Below are the code and all the weights of a small trained network. Each question names an input and a class and asks about switching units off, where a switched-off unit gives its printed mean instead of its output.

import numpy as np


def w(rows, s, z=0):
    codes = np.array(rows[::2]) - 128.0
    scale = np.full(codes.shape[1], s)
    scale[-1] = z or s
    return codes * scale


def f(y):
    return y / 2 * (1 + np.tanh(0.7978845608 * (y + 0.044715 * y**3)))


def log_softmax(a):
    a = a - a.max(-1, keepdims=True)
    return a - np.log(np.exp(a).sum(-1, keepdims=True))


def net(x, mask):
    res = np.array(x, float).reshape(1, 2) / 4 @ E
    y = f(res @ A[0][:, :-1].T + A[0][:, -1])
    res = res + np.where(mask, y, B[0][:, -1]) @ B[0][:, :-1]
    return log_softmax(res[-1] @ U[:, :-1].T + U[:, -1])


A, B = {}, {}
E = w([
[88,16,141],'x0',
[162,119,255],'x1',
],0.011)
A[0] = w([
[135,125,54,111],'N0',
[96,22,137,138],'N1',
[51,53,165,94],'N2',
[136,136,209,114],'N3',
[183,121,195,122],'N4',
[126,217,140,120],'N5',
[187,119,171,94],'N6',
[121,128,93,249],'N7',
[77,142,62,105],'N8',
[115,136,1,187],'N9',
[54,116,51,96],'N10',
[186,209,127,108],'N11',
[50,60,142,106],'N12',
[123,106,211,102],'N13',
],0.0096,0.011)
B[0] = w([
[50,197,180,159],'N0',
[191,210,86,201],'N1',
[118,199,66,168],'N2',
[65,231,148,162],'N3',
[79,213,156,166],'N4',
[167,179,49,166],'N5',
[28,208,104,138],'N6',
[166,96,181,254],'N7',
[65,213,162,163],'N8',
[131,152,181,254],'N9',
[61,255,144,174],'N10',
[150,241,32,170],'N11',
[174,240,29,170],'N12',
[79,218,116,159],'N13',
],0.0095,0.01)
U = w([
[11,149,184,93],'0',
[174,144,4,93],'1',
[177,79,208,252],'2',
[75,61,106,26],'3',
[57,69,86,28],'4',
[56,62,77,24],'5',
],0.023,0.012)

Each question gives the input, the list of numbers given to net, and the class t.
The units are the neurons (one row each of A and B). Each row of codes is followed by its name. A weight is (code - 128) times the scale printed after its matrix; where a second scale follows, it is the last column's (A, B and U).
mask holds one flag per neuron, in row order. A switched-off neuron (its flag False) gives its mean, the last column of its row in B, instead of its output. The means were averaged over made-up inputs and are rounded, as every weight is.
A unit's drop is (log p(t) with every unit on - log p(t) with that unit switched off) / (log p(t) with every unit on - log p(t) with every unit switched off).
The circuit of an input: a set's keep is (log p(t) with only the set's units on - log p(t) with every unit switched off) / (log p(t) with every unit on - log p(t) with every unit switched off). Starting from the 12 units with the biggest drops (on a tie, the unit counted first), units are removed one at a time, each time the one whose removal leaves the highest keep (on an exact tie, the one counted first), for as long as the keep stays at least 0.8.
circuit, biggest first: the units of the circuit, biggest drop first
top k neurons: the k neurons with the biggest drops, biggest first
drop when u is switched off: that unit's drop, to one decimal
input [4,3], class 1: circuit, biggest first -> (N9, N1)
input [4,1], class 1: top neuron -> (N9)
input [-3,1], class 2: top 2 neurons -> (N12, N1)
input [-7,6], class 1: top 4 neurons -> (N11, N5, N9, N0)
input [-3,-1], class 2: top 2 neurons -> (N12, N1)
input [-4,-4], class 0: top 3 neurons -> (N1, N12, N9)
input [3,2], class 2: top 3 neurons -> (N11, N5, N10)
input [-4,2], class 1: top 3 neurons -> (N11, N9, N5)
input [-7,-8], class 0: top 3 neurons -> (N0, N9, N8)
input [3,3], class 2: top 2 neurons -> (N10, N11)
input [7,5], class 1: top 2 neurons -> (N1, N12)
input [-5,2], class 1: drop when N11 is switched off -> 0.2
input [-1,-4], class 0: drop when N0 is switched off -> 0.1
input [6,-7], class 0: circuit, biggest first -> (N10)
input [4,2], class 1: drop when N9 is switched off -> 0.2
input [5,-2], class 1: drop when N12 is switched off -> 0.1
